How the states are linked:
from | + @ & ~ $ ^
SG | CN LF SM ZS SB PP
GG | HG PQ GP DP MD RG
ZR | LJ NQ MP FQ HS QT
FR | QG HG GJ JQ JL CG
MZ | TR SN QF TN JR LL
BH | NR FR JL HL MQ JQ
TP | FT LD CG MQ JQ JL
TR | QM RZ HD SM DG MZ
FF | RD PB SG GR TZ DN
NR | RT QG TP BS FH BH
ZS | TZ PP SQ ZR SF NQ
BC | FQ HJ ZB DR ZP TM
HL | BS JQ LQ GQ BM HB
MC | SL RN DC GP CQ FS
GR | SC DN ZS ZL LJ RH
GM | FS MH SL HG ML ZH
DN | FF MG PP RH ZS SB
QP | ZL SF QT QN FQ HS
GJ | LD TH RG RT DP MD
NT | LL GQ TR SG MG LF
NQ | ZS RD QC QT MP SC
NS | SD FT BH HM BS FH
NJ | PM FZ TB ZQ RN NL
PN | CL QN BR RN NL TB
SF | RH SQ SC HS QT MP
SD | JQ DP NR CJ CP NS
GZ | ZP BT QN NJ PN FZ
QS | ZN PN NL MC ZQ RN
DR | BR TM GZ ZN PM CL
SL | QQ QS ZQ TH PQ MC
PP | SG DG TN NQ SQ RD
GP | TH FS NZ QG FL RC
QD | QN BP TM JF DR ZP
NZ | CQ QQ ZH LD HG ML
TB | PN QD DR LP MM JF
DP | CG RG QG NS NR FT
LL | MZ LM QM CN PB NT
JF | TB ZP CL MH ZN PM
FZ | GZ FQ QD NL TB BR
RZ | BM CP HM MZ HD SN
DC | ZQ MM MH NZ GM QQ
QM | QF BM JP MG LF TR
JR | DG QF NT FF CN PB
LJ | FM ZS SF BT QP ZR
QC | SQ CN DN FM GR TZ
HM | CJ FH HL QF LM NM
DS | TM QP FQ PN FZ QN
MP | SF QC GR BP HJ FM
BP | HS FM ZL ZP TM ZB
BS | CP BH MQ LM NM HL
PQ | ZH ZQ FS RG GP CQ
QN | DS HS BC TB BR QD
BM | NM LQ CJ TR JP RZ
BT | ZB ZR HS FZ QN FQ
ZQ | JN NL LP CQ FS DC
MD | GJ GP FL NR FT QG
CP | LQ NR FH SN HM BS
JP | GQ CJ SN DG MZ HD
FL | RG NZ HG TP FR LD
RD | PP JR CN SC QC FF
TM | BC ZL BT CL GZ DS
JL | TP GJ DP LQ SD RT
DG | LF HD LL RD TN JR
RN | QS TB MM FS DC LP
HS | QP MP HJ QD BC BP
TN | SM LL PB QC FF CN
BR | FZ BC ZP MM JF DR
QQ | DC ZN JN ML ZH SL
SQ | SB TN FF MP SC QC
RG | GG CQ RC FT QG FL
CN | TN NT MG TZ DN SG
QF | HD NM GQ PB NT QM
NM | HM MQ HB QM GQ BM
MM | NL DR PM QQ MH ZN
MG | PB TR DG SB PP SM
MQ | FH JL SD BM HB LQ
SM | MG MZ JR SQ RD TN
ZP | QD ZB DS PM CL GZ
SB | DN SM RD SF NQ SQ
LQ | MQ RT NS RZ CJ CP
CL | DR DS FZ QS NJ PN
ZL | HJ RH ZR DS BT QP
CQ | PQ DC GM FL RC NZ
RH | GR SB NQ QP ZR SF
SN | RZ BS NM LL QF LM
ZB | BP LJ QP GZ DS BT
TZ | QC SG SB LJ RH ZS
CG | FR GG MD SD RT DP
NL | NJ BR JF DC LP MM
FS | MC LP QQ RC NZ GM
SC | NQ FF TZ HJ FM GR
FH | NS TP JQ NM HL MQ
LD | FL ML GG JL CG GJ
CJ | HB NS BS HD SN HM
RT | JL MD FT CP NS NR
ZN | MM CL NJ SL JN QS
MH | LP PM QS ZH SL JN
HG | RC ZH TH CG GJ GG
FM | MP TZ RH ZB ZL LJ
LM | SN HL BM NT QM GQ
LP | RN JF ZN GM QQ MH
QT | ZR SC FM BC BP HJ
HB | HL SD CP JP RZ CJ
RC | GP GM ML FR LD HG
ZH | GM JN MC GG TH PQ
QG | MD RC LD BH TP FR
TH | ML MC CQ MD RG GP
JN | MH NJ RN PQ MC ZQ
ML | NZ SL PQ GJ GG TH
GQ | LM HB RZ LF TR JP
HJ | QT GR LJ TM ZB ZL
FQ | BT QT BP BR QD BC
PB | JR QM LF DN SG MG
LF | NT JP MZ PP SM DG
FT | DP FL FR FH BH TP
PM | JF GZ PN JN QS NJ
JQ | BH CG RT HB LQ SD
HD | JP HM LM JR LL QF

The rows follow the links: the fewer symbols apart two states are, the more alike their rows tend to be.

Each row is also shifted at random along 5 hidden directions that mean nothing.

Some states, each with a row of numbers:
CP: (-717, 97, 48, 335, 38, 67, -57, -293, 63, -276, -163, -100, -279, -397, 264, -31, 118, 758, 362, -134, -163, -583, 39, 0, -128, 407, 132, 137, -168, 220, -193, 374, -328, -39, -162, -616, 93, 65, 22, 126, -71, -7, 93, -115, 61, 40)
SB: (222, -286, 100, -175, 38, 276, -17, -76, -92, 250, -64, 28, -196, 52, 29, -72, -80, -257, 252, 342, -198, 2, -177, -11, -107, -206, 286, -107, 35, -184, -110, 184, 207, 24, -143, 161, 233, 216, -6, -102, -28, 390, 9, 40, 210, 61)
GP: (-293, -39, 116, -152, 100, -58, -265, 242, -164, 10, 115, 20, 28, 106, 51, 453, 224, 243, -205, -134, -91, -207, 78, -69, 66, 20, -160, -28, -31, 262, 103, -172, 137, 24, 207, -210, -84, -422, 240, 132, 195, 29, -218, -220, -41, 134)
ZS: (-6, -239, 495, -117, -67, 100, 184, -205, 50, 278, -238, -429, -151, -119, -157, -104, 69, 35, 324, -175, 33, 78, -224, 71, -131, -3, 66, 241, 186, 225, 100, 150, 297, 125, 529, 157, 311, 379, -394, 8, 144, 214, 106, -144, 342, 70)
SG: (-12, -113, -39, -17, 24, 315, -17, -156, 2, 178, 2, 141, -15, -59, 74, -472, -246, -278, 293, 239, -99, 29, -85, 21, 130, -25, 151, -184, -70, -232, -35, 128, -136, 2, -245, 97, 148, 238, 74, -180, -279, 147, 22, 123, 136, 0)
TN: (-183, 3, 78, 135, -20, 282, 406, -285, 73, -115, -69, -28, -155, -168, 89, -783, -35, 345, 583, 263, -14, -162, -49, 90, 86, 119, 165, -43, 0, -144, -30, 151, -308, -53, -161, -241, 503, 564, -53, -72, -264, 89, 258, 229, 115, -27)
BT: (399, -129, -55, -278, -68, -139, 478, 79, 71, -157, 31, -151, 21, 217, -519, -92, 28, -65, -142, -76, 81, -55, -256, 100, 267, -510, -188, 259, 278, 345, -152, -216, 177, 82, -67, 101, -111, 249, -274, -115, 444, 212, 257, 161, -153, 88)
TR: (421, -152, -19, 124, 6, 412, 26, -167, 2, -68, -213, -3, -268, -232, 306, 346, -86, -187, 292, 355, -272, -61, 49, 19, -591, -6, 547, -123, -260, -303, -213, 431, 101, -53, -410, -54, 286, -83, 68, 57, -89, 428, 115, 124, 208, 18)
GR: (-630, -68, 250, 6, -169, -40, 207, -210, 194, 64, -203, -387, 0, -125, -266, -27, -36, -131, 21, -294, 116, 148, -195, 46, -27, -41, -35, 246, 142, 254, 23, 144, 240, 90, 383, 235, 44, 309, -495, -8, 229, 108, 171, -43, 135, -18)
FF: (77, -323, 91, -257, 95, 243, -567, -176, -38, 615, 4, 204, 7, 47, 20, -272, -303, -472, 142, -52, -177, -20, -261, -79, 360, -5, -54, -130, -21, 91, 19, 25, 114, 107, 178, 235, -108, 173, 25, -265, -94, 270, -230, -298, 327, 109)
MQ: (-290, 6, -51, 152, 6, 89, 93, -145, 237, -370, -212, -178, -3, -273, 67, 351, 11, 204, 16, -197, -174, -184, 72, -2, -204, 110, -49, 124, -245, 360, -22, -3, 22, -81, -100, -325, 2, -293, 95, 90, 96, 157, 66, 38, -43, 152)
ZB: (122, -210, 223, -261, 10, -63, 75, 73, -268, 183, 134, 15, -209, 281, -154, -83, 153, 76, 85, 226, -52, -152, -195, -27, 79, -269, 161, 35, 289, -94, -137, 17, 207, 123, 25, 109, 90, 289, -148, -12, 153, 212, 108, 1, 102, -13)
NL: (297, -141, 0, -265, 68, -225, -283, 283, -285, 229, 292, 207, 25, 354, -140, 222, 153, -46, -306, 75, -16, -82, -65, -45, 203, -210, -90, -39, 187, 19, -11, -158, 146, 115, 60, 120, -277, -139, 52, 29, 174, -13, -152, -155, -29, 51)
FL: (21, 237, -268, 157, -42, -274, -240, -12, 224, -310, -15, -18, 130, -166, -115, 286, -43, 165, -308, -525, 62, -222, 28, -38, 195, 111, -369, 190, -134, 458, -94, -115, -123, -60, 21, -229, -485, -307, -40, 53, 167, -237, -59, -177, -191, 21)
QT: (892, -53, -148, -17, 40, -26, -331, -32, -134, 380, 219, 394, -20, 153, -53, -540, -306, -506, -23, 222, 74, 196, -180, -32, 314, -48, 62, -204, 115, -435, -163, 95, -121, 31, -153, 361, -164, 398, -140, -282, -227, -88, -30, 33, 72, -178)
PQ: (431, 141, -184, -95, 58, 78, 279, 487, -237, -199, 208, 148, 124, 364, 309, 437, 203, -164, -276, 596, 70, 418, 413, -20, -479, -152, 343, -326, -76, -652, 105, -145, 113, -124, -366, 159, 286, -520, 467, 240, -129, -94, -5, 391, -191, -183)
MH: (450, 101, 45, 79, 65, -507, -642, -4, -205, 169, 173, 188, -130, 15, -96, 63, 111, 369, -269, -307, 159, -438, -137, -128, 314, 186, -234, 218, 188, 194, -214, 172, -155, 105, 220, -153, -559, 121, -249, -5, 67, -342, -177, -369, 0, -74)
LD: (-27, 296, -146, 214, -34, -177, 6, -17, 156, -385, -49, -55, 78, -209, 36, 186, 90, 344, -197, -294, 61, -194, 128, 14, 14, 197, -169, 156, -63, 250, -16, -7, -173, -76, 8, -305, -207, -209, 36, 115, 61, -278, 15, -44, -206, -26)
LL: (-180, -100, 183, 39, -151, 323, 446, -251, 387, -129, -414, -519, 92, -305, -85, 189, -64, -214, 167, -231, -44, 297, -75, 95, -400, -90, 20, 205, -121, 270, 159, -23, 302, 20, 215, 133, 302, -58, -162, -23, 168, 321, 220, 107, 98, 139)
RN: (36, -5, 415, -78, 2, -177, 56, 317, -271, 96, 24, -215, -162, 222, 42, 573, 355, 116, -223, 40, 168, 172, 105, -38, -440, -55, 177, 75, 139, -177, 116, 46, 425, 74, 332, 132, 82, -173, -81, 307, 227, -63, -4, -108, 50, -98)
GZ: (-24, 144, -96, 151, -2, -406, -133, 18, -92, -57, 196, 189, -183, 69, -157, -205, -13, 121, -151, -16, 234, -159, -98, 34, 149, 28, 11, 132, 242, -166, -343, 249, -191, -11, -57, 33, -366, 349, -389, -32, 23, -299, 196, -17, -118, -248)
ZP: (821, 87, 172, 104, -1, -397, -443, -49, -186, 398, 89, 132, -152, 99, -29, -153, 2, -111, -77, -106, 280, 150, -69, -49, 54, 180, 33, 73, 233, -287, -150, 283, -3, 131, 308, 282, -321, 333, -358, -3, -93, -347, -115, -246, 179, -214)
JL: (-51, 6, 223, -16, 181, 303, -189, 145, -303, 262, 98, 72, -8, 46, 507, 101, 153, 168, 263, 288, -154, 2, 247, -42, -242, 304, 186, -359, -208, -283, 348, 18, -7, -67, 133, -175, 480, -284, 530, 174, -341, -58, -274, -127, 183, 49)
HJ: (-211, -167, 304, -244, 33, 53, -107, 35, -163, 553, 93, 36, -1, 223, -96, -400, -32, -234, 139, 100, 81, 168, -130, -17, 269, -78, 15, -83, 171, -179, 154, -49, 142, 88, 328, 332, 109, 356, -106, -148, -78, -11, -108, -120, 233, -18)
FQ: (-259, -227, 291, -241, 7, -181, -42, -14, -213, 237, 59, -124, -182, 205, -214, 43, 199, 91, -1, -108, 20, -209, -274, 6, 125, -172, -10, 252, 300, 223, -109, 44, 298, 187, 327, 67, -64, 256, -329, 49, 281, 145, 45, -179, 101, 52)
RG: (889, 137, 152, 80, 34, -149, -426, 59, -95, 169, -24, 43, 58, -80, 203, 442, 97, -27, -229, -236, 59, 66, 160, -83, -161, 282, -35, -5, -115, 39, 147, 135, 123, 31, 270, 5, -160, -373, 39, 154, -106, -232, -294, -309, 123, -65)
LF: (-170, -35, 24, 226, -76, 137, -119, -373, 260, 59, -282, -108, -38, -430, 9, -40, -221, -149, 199, -190, -54, -6, -106, 17, -55, 179, 38, 131, -106, 186, -116, 266, -50, 40, 49, -4, -36, 147, -247, -123, -33, 100, 66, -132, 171, 74)
HM: (-924, 135, -343, 245, -21, 120, -182, -204, 323, -213, -91, 168, 182, -306, 145, -8, -286, -186, 39, -167, -102, 6, 77, 27, 32, 147, -77, -100, -335, 71, -55, 35, -229, -86, -302, -103, -177, -186, 149, -170, -163, -16, -7, 67, -92, 44)
SC: (377, -22, -184, 141, -112, -115, -43, -298, 229, -69, -119, 32, -102, -165, -294, -199, -276, -222, 11, -210, 68, -138, -331, 46, 207, -130, -44, 246, 109, 162, -393, 213, -86, 64, -205, 124, -352, 381, -484, -179, 176, 54, 200, -19, 11, -14)
LJ: (-416, -58, 110, -2, -26, 11, 130, -10, -27, 144, -54, -44, -11, 124, 21, -131, -96, -425, -24, 247, 162, 472, -18, 38, -264, -142, 253, -18, 128, -468, 14, 111, 136, 21, -21, 452, 145, 264, -211, 14, -72, -35, 105, 163, 141, -161)
FS: (482, 249, 145, 44, 44, -33, 496, 296, -201, -208, 108, -91, 65, 254, 279, -67, 367, 393, 37, 419, 194, 305, 378, 84, -346, 102, 194, -164, 23, -532, 271, -47, -96, -88, 52, -46, 465, -94, 209, 358, -165, -372, 58, 253, -175, -206)
CJ: (324, 133, 49, 134, -138, 218, 31, -185, 435, 100, -277, -301, 445, -314, 30, -53, -263, -407, 24, -509, 134, 570, 79, 24, -5, 272, -333, -22, -271, 245, 532, -275, 78, -34, 460, 183, 84, -197, 30, -137, -174, -154, -133, -59, 87, 64)
RC: (1086, 39, 244, 39, 89, 8, 304, 228, -346, -232, 110, -89, -244, 107, 331, 158, 492, 780, 242, 372, -60, -337, 282, 26, -374, 211, 288, -65, 9, -202, 62, 116, -83, -17, -34, -460, 457, -93, 243, 393, -75, -18, 34, 102, -16, -30)
SF: (45, 7, 233, 60, -107, -73, 59, -220, 100, 238, -139, -209, -23, -97, -165, -249, -99, -248, 106, -162, 175, 318, -170, 86, -23, 14, 15, 191, 178, -88, 43, 124, 80, 85, 364, 302, 24, 446, -425, -88, 32, -78, 103, -53, 204, -86)
MZ: (-361, -146, 162, 25, -3, 221, -153, -298, 198, 107, -234, -169, -98, -350, 30, 80, -143, -37, 223, -274, -201, -234, -197, -34, -56, 99, -39, 147, -136, 415, -47, 185, 99, 27, 123, -138, -19, -15, -120, -80, 54, 316, -20, -161, 200, 154)
SL: (-397, 293, -76, 149, 17, -269, -51, 259, -118, -132, 135, 134, 53, 161, 135, 284, 168, 44, -367, 115, 237, 188, 289, -36, -201, 77, 97, -63, 22, -348, 1, 39, -79, -86, -54, 69, -129, -201, 61, 174, -71, -438, -24, 38, -163, -249)
GQ: (108, -134, -120, -27, 144, 371, -293, -95, -47, 175, 0, 251, -18, -70, 298, -129, -185, -146, 282, 199, -224, -153, 17, -37, 80, 103, 105, -261, -230, -77, 0, 56, -109, -70, -251, -130, 131, -56, 377, -135, -285, 236, -147, -38, 134, 106)
LQ: (-175, 74, -339, 326, 6, 68, -233, -163, 212, -322, -137, 129, -89, -351, 210, 438, -170, -28, -98, -104, -204, -264, 124, -24, -273, 128, 146, 55, -285, 96, -291, 283, -188, -102, -489, -255, -239, -346, 102, -18, -43, 76, 65, -10, -63, 13)
DP: (-8, 87, 154, 34, 82, 75, -372, 27, 54, 357, -4, -43, 423, -50, 150, -42, -69, -119, -75, -370, 52, 199, 141, -61, 244, 362, -420, -181, -193, 219, 566, -359, 13, -3, 590, 61, -9, -293, 319, -46, -257, -298, -411, -278, 40, 92)
TB: (-97, 58, -389, -273, -100, -226, 458, 299, 133, -297, 194, -10, 407, 412, -517, -102, -48, -264, -509, -81, 156, 302, -47, 62, 442, -526, -478, 132, 209, 158, 61, -622, 45, -36, -169, 244, -231, -75, 24, -157, 341, -101, 151, 298, -481, 32)

Start, symbols taken left to right, then the state you end at.
Answer with the state's name.
(548, -27, -162, -132, 66, -196, -119, 377, -264, -20, 203, 221, -155, 329, 52, 584, 155, -238, -489, 313, -6, 53, 139, -31, -292, -257, 249, -22, 133, -398, -254, 92, 266, 50, -316, 170, -235, -297, 35, 176, 176, 30, -10, 92, -79, -151)
& ~ @ + & => TB
(343, 242, 305, 178, -90, -3, 104, 44, 88, 52, -127, -329, 240, -160, 205, 158, 130, 129, -6, -358, 163, 331, 214, 30, -229, 377, -156, 20, -86, 81, 488, -180, 67, -70, 593, 51, 185, -244, 32, 193, -131, -399, -145, -134, -7, -89)
~ $ ^ => MQ
(-688, -55, 175, 69, -62, -160, -155, -231, 51, 241, -101, -109, -139, -151, -107, -102, -64, -173, 63, -207, 106, 31, -243, -3, -10, 79, 8, 160, 110, 57, -172, 273, 67, 116, 209, 215, -133, 370, -486, -53, 31, 19, 89, -123, 204, -86)
+ ~ & => ZR
(866, 32, -100, -137, 84, -97, 42, 213, -113, -178, 191, 82, 97, 159, -33, 32, 192, 362, -121, -17, -55, -254, 51, -51, 249, -54, -213, -48, 25, 252, 100, -298, -95, -38, -63, -321, -59, -181, 303, 61, 97, -67, -69, -13, -214, 124)
@ ~ + ^ => GP
(-65, 9, -133, 162, 137, 260, -438, -192, -17, 158, 14, 329, -9, -200, 301, -435, -236, -4, 282, 123, -172, -274, 4, -77, 248, 261, 60, -254, -196, -95, -27, 178, -357, -57, -273, -196, 44, 11, 276, -198, -428, -1, -162, -122, 109, 43)
^ + + + $ => GQ
(-842, 29, 246, 79, 12, -52, -96, -188, -102, 268, -26, 38, -270, -48, 99, -157, 8, -104, 140, 133, 120, 29, -130, -3, -205, 124, 348, 51, 146, -329, -197, 435, 19, 58, 87, 185, 84, 442, -335, 3, -106, -70, 106, -98, 288, -171)
+ ~ @ $ ~ => TM
(-221, 186, -243, 244, -133, 172, 318, -164, 515, -368, -306, -252, 315, -347, -14, 93, -231, -223, -60, -319, 52, 357, 162, 73, -173, 90, -226, 63, -268, 232, 188, -194, -47, -135, -65, 8, 29, -272, -6, -31, -31, -45, 106, 197, -148, 36)
+ + @ ^ => JQ
(-244, 136, -6, 59, -99, -349, 131, 191, 85, -168, 2, -191, 138, 53, -206, 546, 148, -23, -498, -254, 228, 270, 144, 51, -236, -90, -150, 211, 98, 82, 76, -148, 198, 17, 244, 159, -244, -287, -204, 152, 258, -252, -3, -31, -171, -124)
@ ^ $ => LP
(160, -102, 67, -62, 66, 223, -398, 30, 8, 219, -52, -46, 145, -49, 175, 345, -29, -126, -21, -146, -211, 22, 72, -68, -13, 116, -113, -149, -245, 294, 269, -156, 172, 25, 170, -64, 10, -480, 363, 17, -62, 131, -318, -177, 127, 202)
+ @ ^ => CG
(471, -182, -385, -44, 39, 198, 23, -169, 75, -133, 95, 333, -113, -17, -101, -693, -284, 2, 293, 231, -203, -366, -244, 13, 507, -163, 21, -88, 26, -38, -341, 47, -315, -44, -614, -155, 6, 399, 61, -283, -139, 242, 179, 233, -50, 93)
^ $ + => QC
(585, 276, 90, 247, 22, -4, 139, 96, 26, -190, -29, -100, 92, -152, 292, 67, 142, 218, 23, -70, 125, 194, 329, 17, -228, 361, 13, -82, -178, -156, 295, -33, -141, -102, 185, -84, 221, -205, 190, 183, -221, -348, -74, 28, -30, -139)
^ ~ + ^ => JQ
(-718, -271, 55, -336, 40, -34, -205, 99, -191, 338, 121, 149, -64, 293, -221, -86, 14, -171, -74, 72, -60, -86, -261, -12, 352, -248, -78, 3, 238, 46, -113, -49, 215, 132, 28, 186, -157, 212, -106, -115, 177, 211, -63, -142, 127, 46)
@ & + & => TZ
(228, -12, 1, 27, -57, -250, 70, 6, -81, -69, -15, -26, -161, 92, -190, 243, 46, -136, -264, 19, 149, 64, -113, 41, -168, -185, 152, 193, 183, -147, -306, 247, 159, 104, -41, 228, -216, 166, -386, 96, 229, -18, 130, 6, -15, -161)
^ & $ + => QD
(-664, -297, 298, -120, 2, 207, 78, -96, -111, 168, -148, -139, -356, -5, 46, 150, 92, -47, 256, 262, -165, -118, -115, 47, -402, -137, 417, 45, 69, -129, -176, 300, 290, 111, 21, 79, 285, 227, -167, 82, 110, 453, 106, 13, 335, 8)
+ & => FF
(531, -108, 307, -263, 124, -36, 31, 390, -450, 303, 228, 89, -64, 497, 114, 183, 285, -46, -70, 453, 89, 242, 156, -52, -227, -138, 306, -195, 199, -510, 183, -45, 282, 48, 181, 235, 243, -78, 156, 205, -25, -37, -120, 34, 112, -140)
$ + + => MM
